Below is a small trained network, with its code and all its weights. Each question gives an input and a class and asks what happens when units are switched off, that is, made to give their printed mean instead of their output.

import numpy as np


def w(rows, s, z=0):
    codes = np.array(rows[::2]) - 128.0
    scale = np.full(codes.shape[1], s)
    scale[-1] = z or s
    return codes * scale


def f(y):
    return y / 2 * (1 + np.tanh(0.7978845608 * (y + 0.044715 * y**3)))


def log_softmax(a):
    a = a - a.max(-1, keepdims=True)
    return a - np.log(np.exp(a).sum(-1, keepdims=True))


def net(x, mask):
    res = np.array(x, float).reshape(1, 5) / 4 @ E
    y = f(res @ A[0][:, :-1].T + A[0][:, -1])
    res = res + np.where(mask, y, B[0][:, -1]) @ B[0][:, :-1]
    return log_softmax(res[-1] @ U[:, :-1].T + U[:, -1])


A, B = {}, {}
E = w([
[177,163,171,74,254,91],'x0',
[153,40,173,173,70,181],'x1',
[129,165,140,26,97,209],'x2',
[114,204,102,201,157,178],'x3',
[5,94,174,76,104,87],'x4',
],0.013)
A[0] = w([
[181,111,92,240,123,211,199],'neuron 1',
[182,208,61,100,231,247,128],'neuron 2',
[84,140,153,23,110,140,238],'neuron 3',
[152,71,255,85,168,182,84],'neuron 4',
[104,172,97,88,95,213,191],'neuron 5',
[80,51,126,109,68,108,255],'neuron 6',
],0.0092,0.0036)
B[0] = w([
[180,96,57,185,123,154,226],'neuron 1',
[185,212,175,131,70,97,251],'neuron 2',
[92,115,108,28,177,157,202],'neuron 3',
[170,94,188,110,168,180,175],'neuron 4',
[118,176,34,96,83,244,198],'neuron 5',
[53,67,147,145,60,119,212],'neuron 6',
],0.011,0.016)
U = w([
[129,217,109,143,249,30,254],'0',
[67,71,184,146,25,99,71],'1',
[174,39,76,244,118,144,113],'2',
[201,182,145,144,80,131,97],'3',
[18,149,143,194,127,190,186],'4',
[179,83,211,79,192,137,170],'5',
[89,72,141,67,142,13,86],'6',
[80,123,94,74,96,196,73],'7',
],0.014,0.0056)

Each question gives the input, the list of numbers given to net, and the class t.
The units are the neurons (one row each of A and B). Each row of codes is followed by its name. A weight is (code - 128) times the scale printed after its matrix; where a second scale follows, it is the last column's (A, B and U).
mask holds one flag per neuron, in row order. A switched-off neuron (its flag False) gives its mean, the last column of its row in B, instead of its output. The means were averaged over made-up inputs and are rounded, as every weight is.
A unit's drop is (log p(t) with every unit on - log p(t) with that unit switched off) / (log p(t) with every unit on - log p(t) with every unit switched off).
The circuit of an input: a set's keep is (log p(t) with only the set's units on - log p(t) with every unit switched off) / (log p(t) with every unit on - log p(t) with every unit switched off). Starting from all 6 units, units are removed one at a time, each time the one whose removal leaves the highest keep (on an exact tie, the one counted first), for as long as the keep stays at least 0.8.
circuit, biggest first: the units of the circuit, biggest drop first
k most important neurons: the k neurons with the biggest drops, biggest first
drop of u: that unit's drop, to one decimal
input [-5,-2,1,-3,-6], class 2: 2 most important neurons => neuron 2; neuron 1
input [4,2,-7,6,4], class 0: circuit, biggest first => neuron 6
input [-6,-5,6,0,-6], class 3: 2 most important neurons => neuron 2; neuron 6
input [0,-2,-1,-1,-1], class 0: circuit, biggest first => neuron 6; neuron 5
input [1,3,0,3,1], class 2: circuit, biggest first => neuron 2; neuron 3
input [-3,-4,2,1,-2], class 3: 3 most important neurons => neuron 6; neuron 3; neuron 2
input [2,8,5,-5,-8], class 2: 2 most important neurons => neuron 1; neuron 3
input [4,-8,1,0,-7], class 3: 2 most important neurons => neuron 2; neuron 3
input [5,-1,6,0,2], class 5: 2 most important neurons => neuron 4; neuron 6
input [1,3,3,-5,0], class 5: 2 most important neurons => neuron 4; neuron 5
input [-4,-8,2,-8,2], class 6: drop of neuron 5 => 0.7
input [0,7,4,-5,-8], class 2: drop of neuron 4 => 0.0
input [-8,7,-5,8,5], class 2: drop of neuron 1 => 2.9
input [-3,7,1,8,3], class 2: drop of neuron 1 => 0.6
input [-1,-5,-1,4,2], class 0: most important neuron => neuron 6
